Below is a small trained network, with its code and all its weights. Each question gives an input and a target symbol and asks what happens when units are switched off, that is, made to give their printed mean instead of their output.

import numpy as np


def w(rows, s, z=0):
    codes = np.array(rows[::2]) - 128.0
    scale = np.full(codes.shape[1], s)
    scale[-1] = z or s
    return codes * scale


def softmax(a):
    e = np.exp(a - a.max(-1, keepdims=True))
    return e / e.sum(-1, keepdims=True)


def log_softmax(a):
    a = a - a.max(-1, keepdims=True)
    return a - np.log(np.exp(a).sum(-1, keepdims=True))


def net(x, mask):
    ids = ['ΘΞΠΦβδεηλμστω'.index(c) for c in x.split()]
    T = len(ids)
    res = E[ids] + P[:T]
    u = 0
    for l in range(3):
        r = res
        for j in range(2):
            rows = slice(4 * j, 4 * j + 4)
            q, k, v = (r @ M[l][rows].T for M in (Q, K, V))
            z = softmax(np.where(np.tri(T) > 0, q @ k.T / 4**0.5, -1e9)) @ v
            o = O[l][rows]
            res = res + np.where(mask[u + j], z, o[:, -1]) @ o[:, :-1]
        u += 2
    return log_softmax(res[-1] @ U[:, :-1].T + U[:, -1])


Q, K, V, O = {}, {}, {}, {}
E = w([
[169,158,112],'Θ',
[137,209,166],'Ξ',
[127,114,98],'Π',
[87,83,44],'Φ',
[128,1,131],'β',
[156,155,35],'δ',
[114,97,75],'ε',
[132,184,136],'η',
[83,153,158],'λ',
[107,113,106],'μ',
[139,181,93],'σ',
[173,146,81],'τ',
[129,142,132],'ω',
],0.021)
P = w([
[162,253,70],'0',
[63,139,230],'1',
[91,129,147],'2',
[81,141,123],'3',
[88,131,92],'4',
[90,137,113],'5',
[63,151,142],'6',
[98,151,141],'7',
[60,145,210],'8',
],0.006)
Q[0] = w([
[28,254,7],'L0H0',
[25,166,60],'L0H0',
[133,146,48],'L0H0',
[209,191,114],'L0H0',
[248,183,58],'L0H1',
[69,249,149],'L0H1',
[109,42,107],'L0H1',
[233,161,42],'L0H1',
],0.006)
K[0] = w([
[192,255,91],'L0H0',
[132,148,141],'L0H0',
[199,139,85],'L0H0',
[79,163,167],'L0H0',
[144,185,186],'L0H1',
[94,125,83],'L0H1',
[110,101,161],'L0H1',
[21,122,178],'L0H1',
],0.014)
V[0] = w([
[254,195,95],'L0H0',
[134,230,111],'L0H0',
[174,58,80],'L0H0',
[90,15,156],'L0H0',
[31,159,141],'L0H1',
[185,158,249],'L0H1',
[155,171,154],'L0H1',
[169,103,87],'L0H1',
],0.0091)
O[0] = w([
[127,20,213,231],'L0H0',
[156,107,196,232],'L0H0',
[216,194,163,110],'L0H0',
[132,164,53,1],'L0H0',
[41,151,212,151],'L0H1',
[72,3,175,67],'L0H1',
[116,173,189,135],'L0H1',
[246,53,190,132],'L0H1',
],0.0066,0.0091)
Q[1] = w([
[135,85,80],'L1H0',
[70,33,103],'L1H0',
[169,117,75],'L1H0',
[181,95,203],'L1H0',
[198,115,184],'L1H1',
[96,254,66],'L1H1',
[122,101,86],'L1H1',
[232,124,140],'L1H1',
],0.0088)
K[1] = w([
[142,21,134],'L1H0',
[254,53,49],'L1H0',
[74,103,82],'L1H0',
[111,15,219],'L1H0',
[148,119,138],'L1H1',
[112,91,73],'L1H1',
[137,169,200],'L1H1',
[170,71,70],'L1H1',
],0.0097)
V[1] = w([
[94,81,103],'L1H0',
[158,111,95],'L1H0',
[91,136,114],'L1H0',
[50,247,173],'L1H0',
[68,189,67],'L1H1',
[117,41,78],'L1H1',
[154,188,150],'L1H1',
[141,156,121],'L1H1',
],0.011)
O[1] = w([
[105,116,135,83],'L1H0',
[89,176,165,92],'L1H0',
[169,112,159,91],'L1H0',
[136,85,86,150],'L1H0',
[209,100,114,1],'L1H1',
[2,39,151,43],'L1H1',
[158,111,108,173],'L1H1',
[126,170,44,121],'L1H1',
],0.009,0.0064)
Q[2] = w([
[147,173,152],'L2H0',
[187,133,2],'L2H0',
[104,98,132],'L2H0',
[98,94,189],'L2H0',
[78,173,79],'L2H1',
[75,107,140],'L2H1',
[104,141,133],'L2H1',
[66,141,142],'L2H1',
],0.018)
K[2] = w([
[218,205,3],'L2H0',
[171,69,169],'L2H0',
[97,81,157],'L2H0',
[199,223,74],'L2H0',
[130,32,126],'L2H1',
[78,17,178],'L2H1',
[112,20,159],'L2H1',
[77,2,95],'L2H1',
],0.0099)
V[2] = w([
[40,87,138],'L2H0',
[161,161,248],'L2H0',
[126,162,96],'L2H0',
[204,131,67],'L2H0',
[141,68,156],'L2H1',
[78,201,164],'L2H1',
[158,131,206],'L2H1',
[153,131,200],'L2H1',
],0.012)
O[2] = w([
[124,92,183,2],'L2H0',
[104,147,82,251],'L2H0',
[105,173,24,149],'L2H0',
[168,112,78,178],'L2H0',
[128,3,103,111],'L2H1',
[14,155,189,178],'L2H1',
[72,76,88,192],'L2H1',
[126,62,38,186],'L2H1',
],0.0063,0.0095)
U = w([
[166,198,131,72],'Θ',
[50,189,2,29],'Ξ',
[131,156,126,153],'Π',
[99,225,174,76],'Φ',
[143,146,159,188],'β',
[138,117,173,150],'δ',
[144,143,84,213],'ε',
[126,163,102,172],'η',
[185,76,82,184],'λ',
[132,173,97,105],'μ',
[125,166,113,3],'σ',
[122,225,228,54],'τ',
[114,151,105,146],'ω',
],0.0087,0.0036)

Each question gives the input, a string of symbols that net reads in full, and the target symbol t.
The units are the heads (4 rows each of Q, K, V and O). Each row of codes is followed by its name. A weight is (code - 128) times the scale printed after its matrix; where a second scale follows, it is the last column's (O and U).
mask holds one flag per head, layer by layer. A switched-off head (its flag False) gives its mean, the last column of its rows in O, instead of its output. The means were averaged over made-up inputs and are rounded, as every weight is.
A unit's drop is (log p(t) with every unit on - log p(t) with that unit switched off) / (log p(t) with every unit on - log p(t) with every unit switched off).
The circuit of an input: a set's keep is (log p(t) with only the set's units on - log p(t) with every unit switched off) / (log p(t) with every unit on - log p(t) with every unit switched off). Starting from all 6 units, units are removed one at a time, each time the one whose removal leaves the highest keep (on an exact tie, the one counted first), for as long as the keep stays at least 0.8.
circuit, biggest first: the units of the circuit, biggest drop first
unit that matters most: the unit with the biggest drop
heads that matter: for each layer, one digit per head in row order, 1 if its drop is at least 0.15 and else 0, layers parted by /
input δ τ Π, target Ξ: circuit, biggest first : L0H1; L2H0; L1H0; L1H1
input δ τ Θ δ μ τ, target Ξ: unit that matters most : L0H1
input Ξ δ δ Φ η δ τ, target δ: heads that matter : 11 / 01 / 11
input δ δ μ Ξ ω, target Ξ: heads that matter : 11 / 10 / 11
input δ τ Ξ μ λ λ σ, target Ξ: heads that matter : 01 / 10 / 11
input Φ Φ δ δ ε λ Ξ η, target Θ: circuit, biggest first : L2H1; L0H1; L0H0; L1H1
input Θ Ξ Θ Θ δ, target τ: circuit, biggest first : L0H1; L0H0; L2H0; L1H1
input Π Π λ β, target Ξ: heads that matter : 11 / 00 / 00
input μ σ Ξ δ β, target Ξ: heads that matter : 10 / 01 / 00
input λ σ μ Φ λ, target λ: heads that matter : 01 / 11 / 01
input δ μ ω λ δ η, target Ξ: circuit, biggest first : L0H1; L2H0; L1H0
input δ μ Π Π η, target Ξ: heads that matter : 01 / 10 / 11
input Ξ λ ω, target δ: circuit, biggest first : L0H0; L0H1; L2H0; L1H0
input δ λ σ Φ λ σ, target Ξ: heads that matter : 11 / 10 / 11
input τ δ ε δ δ σ, target Φ: unit that matters most : L1H1
input τ Ξ ε η Φ Θ, target Φ: heads that matter : 11 / 11 / 10
input Φ δ ε δ λ Ξ λ μ Π, target Θ: heads that matter : 11 / 01 / 01
input λ τ Θ λ τ μ Ξ μ Φ, target λ: heads that matter : 11 / 11 / 01
input Θ λ η, target τ: circuit, biggest first : L0H0; L0H1; L2H0
input λ σ λ Θ, target λ: circuit, biggest first : L1H0; L1H1; L2H1; L0H1
input Ξ λ δ λ ε Ξ, target δ: unit that matters most : L0H0
input Φ Φ β σ μ Φ β, target Θ: circuit, biggest first : L0H0; L2H1; L0H1
